Each row is followed by its grade, which names the range that a hidden value of the row falls in. A new part has a new value, new ranges and new names.
[-212   71  -61  177   83  -25 -232  -83 -209 -138   51 -244  134  -75
  -10  -14  235  251 -139  272   77  -58  -83   99   26  123 -175  -82
 -171 -151  -22  124   -7   29  -37  -51 -143  -51  175  110  -69] | C
[  62   17  105 -297 -154  106  148  237   -3   54   41   83 -292  -23
   54  105 -165  -16  199 -230 -206  -43   36  -41   95 -112  -42  -77
   77   48   64 -140  216 -245  -43  117  115 -158  169 -233   29] | J
[  94  -58  -73    0    9  104  246 -141 -183    9   83   31   48   -4
  133 -179  -39  -63 -163   17  107 -185  -72  -68   91  196  108  131
   51   60  -23  -25  -96   25   83   28  -93  168  -25  -43  124] | L
[ -60   43   86 -166  -51   45   18  289   36  170  -36   20 -207  -17
   23  147  -19   -9   61 -189   32  -26   36 -107   70  -87  -46  -18
  -81   10   96    4  120  -51  -24  -43   59 -169   85 -122 -136] | F
[-249   -4   16  139   99  -75  206 -217 -401  115   74 -124   34 -149
  236 -136  222  -70 -350  127  257 -341  -86    1 -256  215   61  208
   40  -25   51  117  -78  324  317 -121   24  180 -180   -1  110] | R
[-324   69  134  -69  -56 -114   12  163 -206  180   76  -83 -147 -214
  181  182  231   -9  -59  -66  -47 -137   88   17 -196   27 -197   49
  -96  -68  177   83  203  160  126 -119  146 -109  -21 -100  -33] | J
[-500  132  -53  256  221 -182 -238 -123 -366  -79   -8 -291  143 -159
  117  -56  430  266 -331  301  248 -165 -113   81 -154  201 -189   32
 -248 -170   -6  285   70  199  131 -141 -121   24   38  212 -117] | Q
[ 270   -3 -122 -136   30  176  118   28  108  -87   45  127    3  114
  -47 -102 -170   63    4  -46  -15   23  -46  -47  305  101   86   -4
  -41   71  -12  -94   -5 -252 -146  172 -141  -24  181  -14  -79] | G
[ 258   55  126 -343 -243  188 -109  428  336   25  127   70 -297   15
 -217  356 -206   90  412 -200 -426  229  151   91  211 -277 -183 -271
  -47  -44  196 -249  208 -366 -310  153  140 -488  367 -265 -211] | C
[-323   11    7  227    4    6 -303   47 -293   -2  -95 -356   94  -37
    5   43  215  203  -75  217  234 -121 -110  -65   75   30 -174 -130
 -131 -161 -125  193 -112  114  -32 -217 -165   -8  186   59   24] | J
[-334   79   77   10   26  -30 -115   85 -294  -37  -94 -214 -151  -59
   73    9  104  181  -17   46  105 -166 -122  -26  -34  -59 -107 -111
  -18  -86  -85  110  143  -65   72  -42   -8  -65  164  -34   21] | Q
[  63   20   -7 -188  -19   -7  304  -13  -51   81  220  180  -59 -138
  181    1   45 -101 -112 -104 -166 -101  101   60  -67  195  -23  180
  -20   65  218  -77  159   18   88  107   99   -3  -62  -93   -7] | G
[ 128  -34 -180   90  148   83  272 -250 -147  -23   67   69  140   22
  136 -317    6  -58 -345   56  282 -163 -132  -96  121  295  212  232
  -63   84  -26   31 -149   75  125   10 -192  244 -142   75   -8] | R
[   4   23   81 -134 -151  106 -125  312   63   84    1  -61 -158   -9
  -63  213  -43   68  194 -115 -103   64   54  -58  175 -132 -152 -156
  -95  -51   62  -43   87 -137 -166  -41   13 -232  226 -146  -98] | J
[  33    8   15  -37  -40   83  -53  130   31   79   58  -53  -13   -6
  -54  125   30   49   17   21   -6  -14   34    5   87   16  -75  -48
  -71  -50   90  -16  -39    4  -92  -24  -17 -144  154  -54  -94] | F
[  97  -30  159 -247 -246  149   50  318   59  162   58    8 -257  -18
  -32  255 -147  -55  270 -197 -213  -11  103  -40   96 -174 -100 -133
   80   -6  109 -151   78 -129 -112   13  140 -235  206 -279   27] | G
[ 322    9 -181 -139   21  178  159  -73   68 -227  121  162   34   77
   -3 -203 -179  100  -11  -25 -121   61  -65   -1  356  160   63    8
  -69   83  -33 -134   75 -355 -158  246 -187   25  169   -1  -47] | Q
[ 162   24   26  -19    5  113  -17   95  180  130   93  -27  -59   14
 -158  141   -7   -7  -39   23   55   33   26   66   -3  -51   52  -21
  -75  -52  194  -82 -124   66  -43  -28   39 -246   67  -69 -260] | Y
[  85    7 -138  100  127   64   33 -123  -19  -15   93  -15  184   15
  -10  -98   96   63 -233  157  160  -57  -43   21  100  231   42   99
 -134  -19   58   43 -146   81  -22    4 -155   36   32  106 -122] | L
[ 381  -15  -73 -218   12  172  331  -18  164   20  158  245  -65   63
   -9  -84 -200  -92  -43 -119  -78  -24   20   13  144  113  175  113
   46  120  138 -192   -5 -155  -31  210    5  -44   34 -101  -87] | L
[ -31   95  137 -235 -125   27  -44  265   65   34  121   -1 -262 -102
  -40  250   -2   84  187 -111 -287   49   97  114  -29 -152 -188 -138
  -45  -64  191 -113  265 -171  -80   88  173 -339  203 -186 -136] | C
[ 372  -16  -15 -176  -36  202  225   78  224   87  104  161 -147   77
  -92    1 -222 -105   13 -149   -9   28    2  -21  138  -37  193   37
   19   80  144 -195  -68 -120  -44  106   27 -148   28 -150 -174] | Y
[ 316    4   23 -152  -68  189    9  202  309  116  111   71  -96   74
 -212  196 -137   -7  113  -61  -92  104   82   55  133  -91   29  -77
  -37  -11  198 -168  -85  -89 -172   71   52 -307  184 -129 -241] | R
[-162   60 -116   37  128  -20  130 -170 -330 -174    4  -29    0  -59
  217 -308   74  113 -242   37  163 -166 -182  -76   97  200   31  103
  -97   29 -124  101  150 -108  131   51 -169  195  -30   67   46] | C
[  24   74  -81   73  236  -28  158 -216  -24   25  145   22   65  -54
   15 -111  150   17 -362  161  180 -134  -59  149 -192  207  149  188
  -76  -18  192   16  -74  173  178   54    6  -34 -108   94 -231] | Y
[ 138  -34 -103   24   54  121  121 -134  -81  -55   84   -7  108   45
    9 -131  -30   42 -129  117   79 -118  -70   10  126  182   79   50
   22   12  -15  -32 -133  -26  -17   77 -123   68  100   14   35] | F
[ -83   57   91 -132  -58  -13  -12  202   20  142  106   -6 -115 -112
   24  221  108   18   28  -58 -123  -22  113   60  -67   -4 -155  -10
  -89  -51  207  -14  131   37  -22  -15  118 -216   99 -100 -126] | G
[-190   42  220 -214 -193  -15   18  314  -91  199   67  -51 -301 -161
   91  296   52  -32  172 -178 -206  -80  123   13 -127 -147 -201  -78
   20  -54  177  -47  233   -2   33  -53  231 -241  111 -250    4] | J
[-142   30   25   95  -38   20 -215   13 -146  -51   95 -239   71  -82
  -54  137  172  192    3  232  -71  -53    5  139  -14   42 -214 -143
  -66 -162   42   35  -31   36  -83  -40  -34 -144  246   -3   -7] | Q
[-383   88  -70  104  178 -136  117 -220 -485 -124    2 -109    8 -154
  306 -285  235  118 -344  104  218 -274 -179  -30 -101  242  -19  152
  -92  -14  -89  189  184   50  263  -18 -104  227 -103   99   77] | C
[-323   59   26   82   30  -60 -108   22 -297  -11  -16 -203  -24 -113
  118    4  202  143 -111   96  108 -143  -71  -14  -38   61 -147  -30
 -108  -95  -29  142   92   57   70 -101  -52   -4   82   16    6] | Q
[  55   46  -46  -16  131   55   18  -77    3  -49   93  -33   53   33
  -88    6   45  136 -106  182    9 -104  -34  155  -31  117   19  -13
   25  -48   88  -28  -54  -26  -20  143  -11 -118  195   43  -99] | F
[  94  -27   46 -116 -107  104  135  164   23  178   65   52 -112  -29
   47   83  -51 -112   11 -155   18  -41   51 -106   92   -2   10   50
  -39   33  114  -58  -11   30  -10  -60   30  -70   -1 -151  -50] | L
[  57   14  -80  -95   33  114  106   -6 -108 -122  -19   28  -55   59
   59 -164 -112   98  -23  -37   41  -81 -117  -79  229   81   56  -15
   -4   52 -105  -24   74 -244  -40  125 -135   54  153  -22   31] | J
[ 219  -34 -124  111   86  176   70 -128   12  -23   17  -44   85  106
  -82 -173  -81   17 -178  101  265  -52 -144  -57  182   97  202   39
  -47   11  -36  -30 -255    3  -11  -13 -185   37   24   29 -110] | Y
[ -51   -7  -58   16  -23   91    3   -7 -218 -104  -29  -93  -12    6
   86 -136  -24  107  -29   18   82  -89 -123 -106  218   69  -26  -45
  -49   -6 -140   33   28 -147  -31   -3 -164   84  131  -23   81] | Q
[ 165   12  -80   -6   88  102   93  -26   80   40   73   45   39   45
  -51  -52  -16    6 -149   34  131  -31  -33   -3   95  111  105   76
  -83   14   95  -32 -109   18  -16   32  -77  -50   28   16 -169] | R

Part 2:
[-191 -193 -386   46 -122  -55 -159 -226 -206   50   15 -136 -329 -232
  101 -125   71   92  311  -70 -173  155  308  -14 -146   26 -330   77
   32 -190 -134   97  231   89  -84 -262  -41   86   64  101 -176] | [108]
[ 485  -81  278  158  -36 -493  427  424  176 -412   22  449  194  148
 -131   86  -99  324   69   57 -204 -244 -247   -4   44   -5  -30 -126
 -138   81   26  -23 -163  -74  199  143  -34    0  -47   26 -117] | [96]
[-134   -6   20  -21  288 -378  250  255  115 -269   83  263  405  301
   58  309  -29  215  -95 -430 -299 -174 -265 -138   39   82  528  142
 -453  256  488  480 -163  -99 -453   62   31  -67 -239 -266   79] | [108]
[-194 -103 -363  102 -190  100  -59 -263   -5    2  128 -171 -328 -346
  254 -123   56 -165  343 -114   13  229  291   78    6   13 -129 -120
  100 -267 -200 -111  366  -39   22  -70   41  153  187  154 -189] | [102]
[ -41  -48  106   73  230 -359  144  287  -59 -205  -18  240  379  311
   49  118  -63  155  -62 -160 -187  -64 -222  -35  106  -39  221  274
 -403  199  321  270 -252    0 -187   95   95  -42 -157 -175   52] | [102]
[-440  192 -548  -48  118 -123   40   54 -179   88  -24   60  446  192
  -46  285  106  -80   82 -380  -82   87 -298  -85  -62   37  234  583
 -296  383  452  360  -84   -6 -544  167  -34 -268    9 -188   62] | [102]
[ -58 -112 -440   28 -146   27 -189   69 -119  -45   36   88   87   -8
   33 -120   11   30  117  -57 -114    7   65  134   -1  -36 -241  261
   97   52  127   12   65  -89  -33   40 -184 -135   60  188   43] | [89]
[-524  102 -456 -226  -25  366 -220 -119 -256  -83  164  -58  251  145
   95  178  -51 -341  118   -3  283  223  -89  -80   62  -64   84  382
  -26  260  263    8   30 -172 -188  292    9 -329    8    4  194] | [89]
[  23   46  291  -64  186 -289  343  204  -40 -380  140  214  288  270
  -80  232 -200  134   17   68   52    1 -292 -202   73  -13  163   47
 -384  233  171   83 -244   -2    1  195  188 -157 -166 -200  -31] | [96]
[ 114   84 -359  218 -146 -281  267  147   55   -7   -3  171  141 -121
  -57   42   54   25  234 -136  -99   37 -161  107  -36   15 -110  137
  -44   68    4  -60   53  -14  -14  141  -68  -24  224   68 -191] | [89]
[ -84   -3 -401   58 -182   92  117 -172   21 -135  341  -58  -59 -301
   89  -82 -217 -136  259   54  175  259  119   97   19   45 -241  -91
  114  -53  -97 -305  161 -113  226  109   -8  -79  220  189 -104] | [88]
[ -41   -3  349   87  147 -205  249  155   28 -281   15  149  128  174
  200  175  -40 -101  104   13   80   69 -164  -93  203 -106  326  -48
 -345   -3    8   17  -71  -38   26  213  306  131  -57 -169  -74] | [89]
[ -85  -56   70   89  264 -379  214  205   45 -214   88  189  325  198
  115  118 -100  173  -60 -286 -226  -39 -157  -29  101   29  316  145
 -426  143  333  301 -183  -19 -236   33  108   15 -150 -192   19] | [102]
[-537  111 -344 -478  -22  451 -411 -117 -365  -36   41 -240   50  232
  -34  140  121 -178   82   18  261  160  -87 -286  -15 -122   33  394
 -139  257  243  198  163    1 -412  182   50 -476 -181 -123   66] | [104]
[ 171 -282  187  100  -45  -82  -32  147  112 -332   96  161  -95   18
  247 -155  -76   94   60   28 -130  -81  169  107  181  -75    2 -212
   -7 -205  -40  -55   86 -145  200    3   25  165  -72  145  -11] | [102]
[-219  -94  203 -321  140  170 -163   13 -185 -348  208  -74   47  251
   75   20 -181   38  -48  156  176   87   -3 -222  133 -104   61   42
 -262  106  164   83  -37  -23  -41   99  184 -251 -295 -119   72] | [95]
[ 118   58 -145 -107 -263 -103 -278  248 -239  243 -590  -94 -330   91
 -185  -32  681  173  297  -42 -190 -128 -138 -194 -141 -249 -212  299
 -136  -69 -194  289  391  316 -432  -27    9  -87  -15 -109 -449] | [104]
[ -30  -32 -465  -32 -193  118   56  -59   56 -221  377   54   72 -187
    6  -63 -240  -27  144    1   84   99   67  104   -2   76 -224  -40
  173   71   82 -214  108 -205  159  130 -168 -221  123  237   20] | [96]
[ -40   -2 -354  -25 -226  166   36  -33   50 -202  236   72   22 -133
   66   17  -97 -153  209   34  140   87   19   65   41    5 -106  -53
  175   24   -3 -220  170 -218  137  211  -99 -140  141  204   -1] | [88]
[-482   78 -388 -178  -27  339 -110 -230 -244 -121  291 -131  134   -7
  112  106 -199 -337  175  112  367  349    4  -74   62  -36  -50  228
  -23  163  108 -153   33 -125   10  243   96 -267   66   30  105] | [88]
[ -68   52 -407 -186 -223  175  -48   -4   30 -136  155  -19  -34  -69
  -66   37   57  -12  173  -97   51   -6  -44  -61  -50   13  -70    8
   91   91   85   -7  268 -120 -144  140 -143 -285   26  102  -78] | [95]
[ 442  -70  318  107  -20 -474  372  352  178 -322  -15  267    7   70
 -104   11    2  357   90  -13 -214 -194 -181  -63   33  -21   -6 -201
 -236  -20  -49   50  -12   56   75   41   59   38  -84  -55 -267] | [95]
[-451  130 -483 -275    4  285 -134  -19 -245 -164  221   64  426  238
  -43  246 -139 -221   40   -6  236  131 -210 -104   18  -15   64  448
  -43  418  403   55 -105 -205 -202  330  -87 -476  -48   -4  267] | [88]
[ 160 -207  306 -199  -87  121 -303  181   35 -227  -79 -104 -362   77
  161 -217  199  167   32   74  -51 -118  143 -106  153 -221   19 -243
 -134 -250 -124   85  346   39  -59  -31  130   13 -236  -13 -207] | [104]
[-222  292 -368 -183   88 -156  271  178  -20 -123  120  149  508  239
 -233  383    0   46   22 -301    5  -29 -480 -204  -76   78  281  367
 -323  503  476  285 -108  -49 -474  296  -48 -450  -69 -230   11] | [95]
[-464  109 -388 -256  -15  244  -64 -237 -327 -111  271 -148  120   27
  -52  134 -195 -192  186  125  319  322  -44 -177  -47    7 -162  293
  -83  245  127  -60  -12  -22  -64  168   69 -377    5  -30   49] | [96]
[-393 -174   42 -247  219   50 -194  -44 -222 -274  110   17   72  282
  160  182  -71   61   -5  -71  -63   16   57 -242   24  -21  224  154
 -265  105  281  357  -58  -81 -284  -50   96 -107 -316 -162  170] | [108]
[ 200 -235  199   85  -88  -35   61   60   33 -383  224  123 -123  -72
  170 -173 -253   40  128  273   74   64  168   86  159  -73 -215 -260
   44 -185 -181 -288   23 -123  449   62   80   93    6  192  -50] | [88]
[ -83  -47 -285 -206 -226  170 -266  -37 -250  -40  -45 -107 -199   -4
 -104  -88  137   50  221  127   47   54   65 -114  -93  -94 -361  177
   72   15  -69    8  222   66  -77   11  -75 -250  -25   99 -132] | [95]
[-182 -125 -334    9 -252  126 -228 -167 -201   33 -117  -82 -324 -137
  123  -51  229 -126  374    9  -29  109  217  -14  -68  -67 -245  101
  162 -179 -200   -6  316   -1  -50  -55  -43   56  117  158 -135] | [102]
[-222  -99 -482 -120 -186  118 -236  -50 -108  -46  -45   42  -89   11
   42   91  218   -2  222 -201 -170  -78   90  -59 -119   18  -39  177
  137   27  125  229  254 -131 -303  -26 -216 -122  -19  112   30] | [108]
[ 107   11 -338  182 -153 -318  108  227    6   33 -211  227   98   18
  -68   71  266  115  220 -250 -293 -131 -154   63  -79   -7  -50  245
  -35   64   75  175   92    4 -224   53 -151    4  120   49 -152] | [102]
[-315  165 -292 -192    6  -27 -212   -3 -392  260 -274 -279  -81   90
 -137   30  345   35  199  -80   23  191 -154 -248 -113 -158 -131  489
 -371  126   30  296  174  349 -494   -4  170 -238  -44 -263 -315] | [104]
[-315  183 -360   65   34 -106  151  -40 -185   65   26  -20  228   -1
   16  172   10 -193  218 -105  122  268 -197  -45   -1  -26   40  360
 -241  189  106   27  -32   53 -176  197  136 -114  152 -119 -102] | [89]

[  68   88  106  -19   35  181  -38   71  102   32    2   63  119   75
   -8   23 -142   84  -83  206 -182  -66 -107 -148   27 -178 -118   14
  -15  -92  -83  -59  149   91  177   24  120 -116   45 -102  -59] | zabu
[ -80    0 -119   65  -85 -198   55  -77 -120  -46  -58  118   82   74
 -225   28  -53   57  142 -213  -42   -6 -161   69   10  123 -194  -44
  173   38   -2   51   59  -56  -90  195 -128  -44   24  101    4] | doz
[ -52  -15  154  -17   89  232  176  137 -222  131  257 -111  -68   32
  -18  290 -447  347   54   41 -126 -108 -246  -50  -25   77 -132 -150
  283 -317  245   23   69  132   81  102  339  130 -348  -51  -13] | mivad
[ 203  -83 -135   65 -249    9 -192  -82   28 -164  -65  171  156   79
 -172 -182  -77  -77 -169   21 -101  -98    5 -183   42 -135 -164   54
 -175  -10  -85  -44  110 -128   82   50 -153 -335  215 -103   37] | fod
[ 186 -171 -101    2 -228  131  -88    0 -100 -180  111  164    1  126
 -100  -88 -126    0 -167    5  -57 -114   -6 -180  -28 -101  -84   30
 -109 -171  -15  -69  116 -165  135   66  -37 -224  147 -232   54] | ravom
[  91   30   29   68 -106  149  -15    8  -46    1   34   -2  227   47
 -183   65 -379  205  -61   53 -202 -118 -170 -210   10    5 -311  -88
   88 -158   84    7  222   83  100  107   80 -238 -112   35  -33] | mivad
[ -52    1 -132   51  -85 -190   73 -120 -118 -121  -51  181   78   91
 -205  -23    8    4  126 -226  -45  -17 -125   66   -3   81 -128    0
  184   39  -88   44   26 -122  -55  244 -154  -38  136   64   51] | Mig
[  17  -35  132  -12   98  -31   -8  -12  140  -65   26   66  118  203
 -221   46  -28  -27  -34   72  -79   26   40 -116   38  -56 -109 -134
 -166  -35  -56  -33   45   41  103   -7  -40 -260  180 -130   98] | Det
[-120   48 -114   18  -11 -141  -19   42   88   23 -148  142   98   87
  -96  -13   76  -13  121    1   15   37 -176   62    1   11 -178   20
   84  106 -152  -66  143  -27  -57   81 -126 -116  147   16 -116] | doz
[ -27    9  182  -82  118  157  104  118  -99   87  170   17 -142  106
   32  180 -117  162   12   77 -135  -30 -112   -6    0  -99   21  -43
   69 -195   85   -8   17  103  138   39  239  184 -123 -170  -14] | fod
[ 249  -37   51   55 -107  107 -104 -139  102 -229   24  128  283  149
 -262 -117 -192  -44 -213   76 -204 -112   87 -311   42 -144 -166  -54
 -188  -98 -105  -14   95  -56  204   89  -80 -445  264 -111  170] | Bif
[  48   87   58   -7   -4  194   40   53   52  -38   20  101  192  106
  -67   34 -195  131  -42  131 -180  -79 -158 -183  -36  -87 -195   -1
  109 -135 -116  -56  251   46  184  129   81 -185   73  -62  -64] | doz
[-121 -341 -141  -29  -46 -218 -120  175  -34   48   74   29 -288  152
  -94   65   94  -82   47  -20  301   82  -21  133   26   88  -30 -120
 -240    1  150 -135  -61 -134 -164 -214  -99 -112   35 -283   -9] | Det
[  32   57   75  -56   17  174   -8  108   88    6   10  123   67  132
    6   21  -38   63  -56  177 -140  -32 -109 -123  -24 -169  -97   39
  -15  -99 -128  -88  205   49  183   39   80  -96  108 -159 -100] | zabu
[  92   42  160  -41   47  203  -33   77   65   32   67   42   44   98
  -11   55 -141   84 -113  199 -189  -62  -58 -152   32 -194  -67  -14
  -80 -140  -16  -47   97  102  196  -10  159  -72   14 -163  -19] | fod
[-103 -146  -26   16  100 -152 -132  115  -46  232   41 -117 -292  -82
   67  103  -79   -6   56   83  152   -8  -95  233  157  -25   79  -64
  -65   35  224  -31 -331   13 -200 -188  129  189 -191 -105   36] | ravom
[-166 -113 -119  -13   21 -320  -81   54   36   75 -105  107 -171  105
  -93    9  256 -131  139  -71  159  111  -51  234   62   15   -5  -19
 -116  171  -15  -51 -112  -69 -183  -66 -164   44  123  -96  -33] | ravom
[-104 -297 -216    2 -100 -257  -99   82 -177   44   62   55 -349   40
  -35   23   85  -79   85 -137  260   23  -61  245   53   78   57  -30
  -77   28  168  -58 -214 -191 -227  -90  -83  106  -21 -186   33] | ravom
[  -7   22  119   -6   43  157  158   40 -192   22  184   -4    3   66
  -76  185 -322  254   38  -29 -168  -94 -187  -67  -18   33 -116  -91
  241 -239  121   42   79   75  114  166  216   81 -185  -31   25] | doz
[  60 -130 -173   27 -203  -53   73 -108 -259 -222   99  212  -28  108
 -163  -49  -75   23   22 -251  -29  -90  -79   -8  -50   61  -60   29
  158 -115  -29   25   26 -231   19  260 -105  -36  130  -76  106] | zabu
[  64   53   64   27  -28  270  -28  121   70   64   40  -23  225   47
  -65   89 -385  208  -83  232 -165 -118 -205 -235  -17  -58 -298  -69
   80 -183   18  -78  282  115  145   39  155 -275  -82  -37 -108] | mivad
[  -9 -294 -156   28 -147 -225 -114   15 -157  -32   70   55 -222   91
 -165   -1   12  -63    8 -153  161    6    7  101   61   71  -27  -84
 -172   -9  185  -25 -138 -155 -149  -78 -115  -52    1 -173   87] | Bif
[  11   39  226  -70  152  198   62  111  -25  105  153  -19  -83   82
   39  165 -170  154  -34  162 -168  -50  -93  -53   30 -145   12  -53
   27 -187   73  -12   -3  142  164    4  267  124 -114 -162    3] | fod
[ -34   52  159  -49  155  215   47  171    2  158  120  -48  -62   22
  103  168 -235  185   -4  222 -104  -66 -185  -34   26 -109  -38  -38
  112 -173   56  -57   38  134  117  -17  293   96 -155 -126  -62] | Mig
[  -1   -2  -74   65 -117  -24  127  -95 -176 -125   50  112  168  100
 -256   58 -234  149   80 -198 -125  -80 -170  -71  -47  135 -247  -76
  255 -114    9   59  150  -62   17  287  -55 -130    8   85   46] | mivad
[  45   -7  222  -76  129  219   73   92  -17   27  185   16  -56  134
   -7  144 -164  127  -70  151 -157  -55  -45 -108    6 -139   10  -69
  -15 -220   43  -28   23   96  202   21  229   31  -34 -209   48] | ravom
[  87   58   83  -50   18  178    2   31  124  -92   15  166  139  163
  -46  -27  -29    7  -94  165 -165  -50  -43 -174  -30 -191  -78   37
  -36  -99 -200  -81  176   -1  224   94   26 -186  237 -168  -14] | fod
[-103  -30   78  -14   71   45  134  103 -221  130  169  -50 -150   31
  -24  228 -248  239  111  -53  -55  -46 -216   78   10   78  -69 -102
  225 -181  207   32  -14   81   -8   76  221  214 -281  -40  -15] | doz
[  40    3  116  -49   58  105  118  -25  -56 -106  132  129   15  164
  -95   67  -70   58  -13  -10 -150  -49  -33  -77  -29  -81   -5  -32
   68 -156  -71    3   28  -19  166  166   72   -9  122 -141   95] | ravom
[ -21   85   82  -22   90  -16   -9    8  118   22  -61  102   70  106
  -66   18   44  -15   18   93 -118   10  -65   -7   44 -131  -57    5
  -22   27 -122  -25   31   58   75   51    4  -41  138  -60  -13] | fod
[-86  33  61 -41 104 -73  94  -5 -21  -2  18 117 -45 126 -73  74  74  10
 100 -47 -69  24 -78  89  10 -44   6 -16  83  -7 -73   9 -38   2  27 123
   9 101  99 -67  29] | fod
[ 165   60   46   -8  -50  200   -5  -54   84 -178   21  184  227  133
  -95  -81 -123    8 -137  119 -213 -109  -31 -239  -23 -181 -109   48
    7 -122 -215  -50  169  -50  243  169    3 -261  265 -119   51] | fod
[ 131  113    6   33  -33  262 -111   60  248  -47  -78   98  348   54
  -29  -86 -247   52 -152  324 -166 -122 -145 -293    2 -183 -258   41
    8  -75 -235 -137  298   24  207   53   42 -426  200  -67  -88] | doz
[ -33  -36   94  -53   63  124    6  164  -76  140  120  -16 -167   44
   75  142 -136  140   -3  124  -54  -39 -144   22   30  -91   -8  -25
   28 -147  118  -49    6   82   66  -48  219  144 -159 -169  -64] | zabu
[ 210   39  -94   84 -190  279   96 -150  -27 -344   79  205  462  116
 -235  -95 -423  116 -120    0 -223 -224 -134 -375 -117   10 -313   -4
  278 -238 -240  -32  320 -174  239  403  -59 -511  290   16  110] | mivad
